[128 = 0]
[137 114 100 113  99 145 129 150 121 160 169 112 110 143  95 225 136 117
 120 186 148] : <27>.<49>
[ 87 128 105 111 123 147 114 141 128 131 210 107  98 185 103 149 151 134
 132 207 154] : <34>.<50>
[129 129 135 122 111 131 133 125 112 140 151 110 117 144 110 166 122 135
 142 134 128] : <27>.<58>
[116 121 127 137 135 122 126 140 120 136  94 135 123 108 100 157 106 123
 136 123 137] : <27>.<49>
[113 118 119 134 136 128 127 136 122 134 144 112 126 139 119 116 140 136
 117 169 114] : <34>.<71>
[122 128 131 124 115 120 123 122 108 139 124 116 112 132 113 142 131 119
 129 121 129] : <27>.<61>
[127 131  98 134 108 134 126 134 106 139 139 121 117 136 101 199 132 130
 126  93 133] : <27>.<61>
[114 123 113 130  94 119 127 119 123 145 154 107 113 168 118 166 157 131
 134 160 126] : <34>.<69>
[135 136 133 124 128 119 141 124  95 125 105 128 122  79 121 113 107 125
 150  73 127] : <27>.<61>
[120 125 116 121  72 143 121 148  99 125 188 129 124 171 130 138 148 116
 106 106 139] : <28>.<59>
[139 124 133 127 129 129 135 127 122 141 103 119 115 101 114 163 137 126
 133 123 130] : <27>.<58>
[116 118  94 126 115 133 124 132 122 142 165 112 107 163  98 149 153 151
 121 201 124] : <34>.<71>
[140 122 130 124 122 142 140 133 125 142 150 107 119 144 103 170 122 129
 152 131 150] : <27>.<58>
[136 135 120 135 131 118 119 127 130 144 115 114 150 136 108 170 113 127
 141 146 144] : <27>.<58>
[120 106 100 129 116 128 122 133 135 134 175 115 123 167 112 148 168 143
 120 135 123] : <34>.<69>
[134 119 115 130 122 137 131 137 128 133 145 112 115 150 114 122 169 131
 131 125 130] : <34>.<69>
[113 127 132 134 116 130 136 130 129 142 177 119 115 160 119 146 151 127
 118 231 142] : <34>.<50>
[113 122  95 146  97 139 124 146 127 136 218 109 107 202 107 180 165 132
 105 225 146] : <34>.<50>
[144 127 131 136 122 138 129 140 118 125 147 114 125 128 171  87 137 131
 127  82 142] : <28>.<72>
[119 118 119 126  93 129 139 132 120 118 159 106 115 136 126 119 172 147
 115 160 112] : <34>.<69>
[140 113  96 131 132 121 129 126 117 136 127 116 119 127  91 143 111 116
 144 108 121] : <27>.<49>
[114 119 107 117 113 136 127 143 130 126 183 103 105 187 109 171 149 123
 124 201 144] : <34>.<50>
[167 133 131 120 131 126 135 122 145 129 111 114 122  97 130 171 140 129
 137 100 133] : <27>.<58>
[128 124 120 131 130 124 118 149 118 162 120 126 121 125 106 114 123 123
 134 108 128] : <27>.<61>
[123 139 138 124 102 138 139 133 116 116 160 127 133 116 153  89 132 132
 113 116 127] : <28>.<70>
[ 99 128  85 125  86 141 116 149 114 148 228 104 102 185 102 186 160 136
 122 234 166] : <34>.<50>
[125 121 129 126 111 127 129 127 100 135 141  85 111 126 119 163 105 108
 138 101 129] : <27>.<61>
[123 123 160 134 157 115 140 115  99 114  46 134 150  43 119   4 109 118
 152  17  95] : <27>.<58>
[130 136 132  88 107 123 135 135 102 141 131 113 118 144  97 165 116 112
 147 103 127] : <27>.<49>
[132 128 111 126 114 137 127 127 138 128 156 110 120 156 112 161 176 139
 119 165 138] : <34>.<69>
[140 127 114 117  96 145 127 134 130 143 171 115 105 160 100 234 151 140
 126 183 144] : <27>.<61>
[153 124 120 123 120 137 138 119 130 143 114 110 128 132 129 167 133 124
 135 106 132] : <27>.<58>
[147 141 100 125 110 133 137 127 106 145 159 105 111 134 103 168 152 124
 122 116 126] : <27>.<61>
[130 125 122 127 107 135 134 141 121 126 179 117 131 150 128 124 153 134
 101 175 132] : <28>.<59>
[157 128 122 116 106 134 131 130 127 149 166 106  75 153 174 186 142 133
 135 156 149] : <27>.<58>
[138 121 103 125 125 131 127 142 113 119 147 109 117 165 101 174 130 126
 133 123 124] : <27>.<49>
[139 135 125 126 101 127 136 136 117 150 116 134 130 120 109 122 121 115
 123  83 134] : <27>.<49>
[ 96 124 130 141 122  83 128 128 120 140 147 111 119 131 123 112 138 136
 117 151 116] : <34>.<71>
[125 129 145 124  92 137 129 131 103 124 144 128 123  97 136  79 122 116
 123 107 126] : <28>.<59>
[116 124 114 124 108 138 131 151  96 126 155 114 133 122 148 122 139 125
 114 126 135] : <28>.<70>
[118 129 117 126 106 156 135 136 137 137 159 103 108 150 127 189 158 136
 112 209 136] : <34>.<71>
[115 137 133 131 129 124 128 129 120 124 129 121 123 126 114 133 136 134
 131 138 104] : <34>.<69>
[109 138 113 129  99 137 124 136 112 138 174 106 116 182 109 164 160 129
 118 179 131] : <34>.<50>
[138 104 125 118 106 138 129 142 121 134 175 114 104 166 136 163 132 136
 116 161 128] : <28>.<59>
[139  91  92  96  89 150 124 147 139 141 228  89 110 192 142 223 176 155
  99 225 151] : <34>.<69>
[129 119 136 129 117 142 130 132 121 133 155 127 114 129 135  96 122 135
 103 152 125] : <28>.<70>
[154 123 107 120  85 124 141 139 116 143 135 101 113 141  71 243 150 118
 121 118 141] : <27>.<49>
[139 133 125 118 105 130 133 137 127 116 138 113 120 135 111 183 136 130
 134 120 140] : <27>.<58>
[138 129 142 143 166 129 128 132 121 124 129 126 142  78 151  83 137 137
 113  95 131] : <28>.<70>
[123 128 130 126  95 141 123 131  99 116 181 117 111 152 121 100 149 123
 110  88 122] : <28>.<59>
[128 116 125 130 125 120 152 136 105 129 103 110 126 112 102 143 114 114
 138  85 127] : <27>.<49>
[110 123 111 116  92 140 130 146 121 134 190 115 116 148 141 133 147 134
 103 186 147] : <28>.<70>

[137 137 128 148 145 147 162 125 138 103 161 117 124 144 143 124 122 132
 127 159 121] : (97).<17>
[144 140 133 172 144 159 124 122 130 129 144 123 128 108 111 109 124 125
 118 148 122] : (97).<17>
[129 155 127 165 129 171 150 128 143 144 174 133 132 144 109 100 121 138
 131 168 117] : (97).<15>
[123 139  99 130 128  93 140 132 157 119 138 106 129 150 129 112 155 135
 139 143 143] : (96).<14>
[148 127 132 146 142 151 132 128 105 119 141 121 133 125 128 134 131 124
 128 140 148] : (97).<17>
